Below are the code and all the weights of a small trained network. Each question names an input and a class and asks about switching units off, where a switched-off unit gives its printed mean instead of its output.

import numpy as np


def w(rows, s, z=0):
    codes = np.array(rows[::2]) - 128.0
    scale = np.full(codes.shape[1], s)
    scale[-1] = z or s
    return codes * scale


def norm(h):
    return h / np.sqrt((h * h).mean(-1, keepdims=True) + 1e-5)


def f(y):
    return y / 2 * (1 + np.tanh(0.7978845608 * (y + 0.044715 * y**3)))


def log_softmax(a):
    a = a - a.max(-1, keepdims=True)
    return a - np.log(np.exp(a).sum(-1, keepdims=True))


def net(x, mask):
    res = np.array(x, float).reshape(1, 7) / 4 @ E
    u = 0
    for l in range(2):
        y = f(norm(res) @ A[l][:, :-1].T + A[l][:, -1])
        res = res + np.where(mask[u : u + 11], y, B[l][:, -1]) @ B[l][:, :-1]
        u += 11
    return log_softmax(norm(res)[-1] @ U[:, :-1].T + U[:, -1])


A, B = {}, {}
E = w([
[126,101,119,79,131,33],'x0',
[135,97,194,99,143,139],'x1',
[153,59,67,42,144,214],'x2',
[132,162,113,162,69,147],'x3',
[2,144,91,125,112,208],'x4',
[170,64,85,153,125,92],'x5',
[91,111,144,125,208,100],'x6',
],0.0092)
A[0] = w([
[112,37,159,110,215,150,84],'0.n1',
[76,177,65,146,212,103,95],'0.n2',
[49,195,140,35,123,79,168],'0.n3',
[131,221,148,183,43,146,129],'0.n4',
[177,63,65,83,91,204,107],'0.n5',
[142,199,129,202,78,167,4],'0.n6',
[88,129,122,136,254,132,69],'0.n7',
[169,175,181,55,147,61,197],'0.n8',
[153,97,98,139,77,156,183],'0.n9',
[7,131,164,190,138,50,171],'0.n10',
[137,144,150,224,94,165,109],'0.n11',
],0.0093,0.0034)
B[0] = w([
[181,153,104,143,248,161,193],'0.n1',
[125,2,96,195,111,199,163],'0.n2',
[70,89,140,165,163,104,191],'0.n3',
[137,207,216,132,200,174,250],'0.n4',
[139,136,15,92,74,143,226],'0.n5',
[110,184,198,151,135,151,190],'0.n6',
[154,70,132,188,179,145,176],'0.n7',
[108,62,129,177,64,49,227],'0.n8',
[81,177,89,50,77,150,178],'0.n9',
[106,80,129,138,87,190,253],'0.n10',
[94,229,100,137,78,153,196],'0.n11',
],0.0095,0.0054)
A[1] = w([
[39,108,144,13,201,150,160],'1.n1',
[218,105,141,112,251,154,36],'1.n2',
[196,250,167,181,154,186,185],'1.n3',
[137,165,98,117,156,84,122],'1.n4',
[206,148,104,132,123,2,93],'1.n5',
[125,17,155,137,171,85,254],'1.n6',
[52,94,219,73,166,138,89],'1.n7',
[101,97,60,189,154,140,93],'1.n8',
[106,215,199,160,113,141,48],'1.n9',
[132,147,81,134,102,175,154],'1.n10',
[161,50,114,102,129,190,126],'1.n11',
],0.0095,0.0035)
B[1] = w([
[226,96,89,225,126,98,174],'1.n1',
[215,146,161,65,254,58,167],'1.n2',
[77,187,170,129,137,112,255],'1.n3',
[170,141,162,151,94,149,126],'1.n4',
[134,102,200,88,54,15,185],'1.n5',
[151,93,141,182,146,121,241],'1.n6',
[132,64,193,172,103,91,156],'1.n7',
[40,148,142,118,190,163,164],'1.n8',
[90,199,183,124,103,191,212],'1.n9',
[115,128,130,52,82,99,176],'1.n10',
[135,184,68,97,174,147,179],'1.n11',
],0.009,0.007)
U = w([
[190,157,36,75,90,197,175],'0',
[238,106,124,117,230,107,133],'1',
[207,80,183,125,73,12,127],'2',
[45,138,118,67,71,142,1],'3',
[81,221,212,165,85,181,214],'4',
[106,62,195,199,126,100,143],'5',
[98,102,94,193,162,193,120],'6',
],0.011,0.0061)

Each question gives the input, the list of numbers given to net, and the class t.
The units are the neurons (one row each of A and B). Each row of codes is followed by its name. A weight is (code - 128) times the scale printed after its matrix; where a second scale follows, it is the last column's (A, B and U).
mask holds one flag per neuron, layer by layer. A switched-off neuron (its flag False) gives its mean, the last column of its row in B, instead of its output. The means were averaged over made-up inputs and are rounded, as every weight is.
A unit's drop is (log p(t) with every unit on - log p(t) with that unit switched off) / (log p(t) with every unit on - log p(t) with every unit switched off).
The circuit of an input: a set's keep is (log p(t) with only the set's units on - log p(t) with every unit switched off) / (log p(t) with every unit on - log p(t) with every unit switched off). Starting from the 12 units with the biggest drops (on a tie, the unit counted first), units are removed one at a time, each time the one whose removal leaves the highest keep (on an exact tie, the one counted first), for as long as the keep stays at least 0.8.
circuit, biggest first: the units of the circuit, biggest drop first
k most important neurons: the k neurons with the biggest drops, biggest first
k most important neurons of layer l: the k neurons of layer l with the biggest drops, biggest first
drop of u: that unit's drop, to one decimal
input [8,8,1,-3,7,-4,5], class 5: 2 most important neurons	0.n3, 1.n7
input [-2,-4,2,-3,2,-1,-6], class 0: circuit, biggest first	0.n5
input [6,-4,-5,7,1,7,8], class 6: 2 most important neurons	0.n10, 0.n2
input [-6,-6,-7,-5,-7,8,-7], class 4: circuit, biggest first	0.n11, 1.n3, 0.n4
input [-8,6,4,1,-6,-4,0], class 0: circuit, biggest first	0.n4, 0.n5, 1.n11
input [5,-5,-7,0,2,-5,2], class 5: circuit, biggest first	0.n3, 0.n2, 1.n3
input [8,8,7,0,8,-6,-5], class 0: 2 most important neurons	0.n5, 1.n1
input [-4,-1,4,0,2,-4,-6], class 0: 2 most important neurons of layer 0	0.n5, 0.n9
input [8,-7,-3,-2,6,-4,8], class 6: 2 most important neurons of layer 0	0.n2, 0.n10
input [4,-7,-5,-1,3,8,8], class 6: 2 most important neurons of layer 1	1.n5, 1.n8
input [4,8,4,7,1,8,7], class 1: drop of 0.n3	0.0
input [4,1,2,-7,3,7,-2], class 1: drop of 0.n1	0.6
input [-2,-3,0,1,2,-1,7], class 6: drop of 0.n2	0.1
input [4,-4,-2,-6,6,-5,3], class 6: circuit, biggest first	0.n2
input [-2,8,-4,-4,-1,6,7], class 1: drop of 1.n2	0.3
